Here is a tiny trained network, its code and every weight. The questions are about switching its units off for an input and a class, where a switched-off unit gives its printed mean instead of its output.

import numpy as np


def w(rows, s, z=0):
    codes = np.array(rows[::2]) - 128.0
    scale = np.full(codes.shape[1], s)
    scale[-1] = z or s
    return codes * scale


def norm(h):
    return h / np.sqrt((h * h).mean(-1, keepdims=True) + 1e-5)


def f(y):
    return y / 2 * (1 + np.tanh(0.7978845608 * (y + 0.044715 * y**3)))


def log_softmax(a):
    a = a - a.max(-1, keepdims=True)
    return a - np.log(np.exp(a).sum(-1, keepdims=True))


def net(x, mask):
    res = np.array(x, float).reshape(1, 7) / 4 @ E
    u = 0
    for l in range(4):
        y = f(norm(res) @ A[l][:, :-1].T + A[l][:, -1])
        res = res + np.where(mask[u : u + 3], y, B[l][:, -1]) @ B[l][:, :-1]
        u += 3
    return log_softmax(norm(res)[-1] @ U[:, :-1].T + U[:, -1])


A, B = {}, {}
E = w([
[74,131,112,159,180,145,56,41,140,171,111],'x0',
[127,122,113,126,126,131,127,131,123,123,133],'x1',
[122,139,43,175,181,101,181,158,175,242,111],'x2',
[122,115,124,105,133,141,133,126,147,117,135],'x3',
[127,145,136,118,120,121,135,116,136,136,117],'x4',
[138,127,101,115,120,122,120,119,137,124,155],'x5',
[213,3,115,163,90,78,114,95,152,150,21],'x6',
],0.012)
A[0] = w([
[60,113,117,133,191,125,37,65,147,151,107,130],'L0N0',
[230,23,158,102,53,79,23,78,152,25,1,37],'L0N1',
[161,22,90,222,84,79,177,120,228,164,78,3],'L0N2',
],0.0047,0.005)
B[0] = w([
[59,120,103,124,148,79,143,66,60,162,139,183],'L0N0',
[64,103,167,116,87,160,123,161,105,191,147,254],'L0N1',
[180,141,125,37,181,124,95,124,250,58,109,190],'L0N2',
],0.014,0.0062)
A[1] = w([
[96,184,191,71,114,130,80,97,27,11,170,156],'L1N0',
[167,177,170,77,87,106,201,255,176,112,142,253],'L1N1',
[68,140,87,163,114,77,156,181,128,160,139,127],'L1N2',
],0.0082,0.0044)
B[1] = w([
[234,95,73,107,200,79,104,95,106,130,2,223],'L1N0',
[140,125,94,235,59,150,146,195,203,106,150,246],'L1N1',
[126,141,180,60,150,228,163,170,250,200,204,150],'L1N2',
],0.0091,0.012)
A[2] = w([
[181,86,230,131,1,141,147,171,129,74,184,2],'L2N0',
[243,92,136,83,88,121,143,229,101,105,79,53],'L2N1',
[142,122,116,130,172,75,105,96,203,98,117,82],'L2N2',
],0.009,0.0042)
B[2] = w([
[105,122,181,60,182,109,156,88,54,246,124,227],'L2N0',
[156,146,168,82,145,31,194,139,107,67,158,254],'L2N1',
[156,162,183,153,181,173,135,166,8,120,83,176],'L2N2',
],0.012,0.0083)
A[3] = w([
[164,52,110,119,132,67,147,120,167,175,85,136],'L3N0',
[148,97,106,101,121,188,8,85,107,147,26,4],'L3N1',
[80,60,175,120,10,106,90,107,78,123,138,132],'L3N2',
],0.013,0.0033)
B[3] = w([
[160,163,92,130,112,116,103,86,66,42,94,237],'L3N0',
[108,163,103,226,118,239,38,101,153,78,127,244],'L3N1',
[44,7,173,101,33,119,152,131,202,192,230,211],'L3N2',
],0.014,0.011)
U = w([
[250,152,111,118,143,24,171,181,118,29,75,248],'0',
[152,177,86,178,200,183,37,60,71,100,72,251],'1',
[145,165,112,195,101,191,177,226,215,155,188,47],'2',
[24,173,106,86,226,131,138,104,145,251,185,25],'3',
[129,36,208,44,78,62,194,150,80,156,156,72],'4',
[39,47,136,164,73,170,53,82,179,127,155,53],'5',
],0.016,0.0017)

Each question gives the input, the list of numbers given to net, and the class t.
The units are the neurons (one row each of A and B). Each row of codes is followed by its name. A weight is (code - 128) times the scale printed after its matrix; where a second scale follows, it is the last column's (A, B and U).
mask holds one flag per neuron, layer by layer. A switched-off neuron (its flag False) gives its mean, the last column of its row in B, instead of its output. The means were averaged over made-up inputs and are rounded, as every weight is.
A unit's drop is (log p(t) with every unit on - log p(t) with that unit switched off) / (log p(t) with every unit on - log p(t) with every unit switched off).
The circuit of an input: a set's keep is (log p(t) with only the set's units on - log p(t) with every unit switched off) / (log p(t) with every unit on - log p(t) with every unit switched off). Starting from all 12 units, units are removed one at a time, each time the one whose removal leaves the highest keep (on an exact tie, the one counted first), for as long as the keep stays at least 0.8.
units of the circuit, in order: the units of the circuit, biggest drop first
k most important neurons: the k neurons with the biggest drops, biggest first
k most important neurons of layer l: the k neurons of layer l with the biggest drops, biggest first
drop when u is switched off: that unit's drop, to one decimal
input [3,-6,0,7,-1,-7,0], class 1: units of the circuit, in order : [L3N2]
input [5,4,0,8,1,-3,-6], class 1: 4 most important neurons : [L1N0 L2N1 L0N1 L3N2]
input [0,-4,-3,-5,-7,-3,-5], class 0: 2 most important neurons : [L2N1 L1N0]
input [0,-5,-5,-7,3,-1,5], class 4: 3 most important neurons : [L2N0 L0N0 L3N1]
input [-2,3,1,5,-4,2,0], class 2: 2 most important neurons : [L1N1 L1N0]
input [1,3,-8,5,3,-8,-1], class 1: 3 most important neurons : [L1N0 L1N1 L3N1]
input [0,-3,-4,-3,7,0,3], class 4: 2 most important neurons : [L0N0 L2N0]
input [1,7,-6,-8,3,8,-1], class 1: 3 most important neurons : [L1N0 L1N1 L3N1]
input [0,-7,-3,-5,3,0,4], class 4: 3 most important neurons : [L2N0 L0N0 L3N1]
input [6,6,2,7,-3,6,2], class 1: 2 most important neurons : [L3N2 L0N1]
input [-1,-7,7,-5,6,7,-5], class 2: 2 most important neurons : [L2N0 L0N0]
input [-2,1,0,-2,3,-3,3], class 4: 2 most important neurons : [L0N1 L1N0]
input [5,2,1,-4,5,-8,-2], class 3: 2 most important neurons of layer 3 : [L3N0 L3N1]
input [7,0,-6,7,1,3,-2], class 1: units of the circuit, in order : [L1N0]
input [-3,-3,-1,-1,6,2,4], class 4: drop when L0N1 is switched off : 1.6
input [5,4,-5,1,-1,1,-1], class 1: drop when L1N0 is switched off : 3.6
input [-2,7,-3,-2,2,-6,-8], class 0: drop when L1N0 is switched off : 0.9
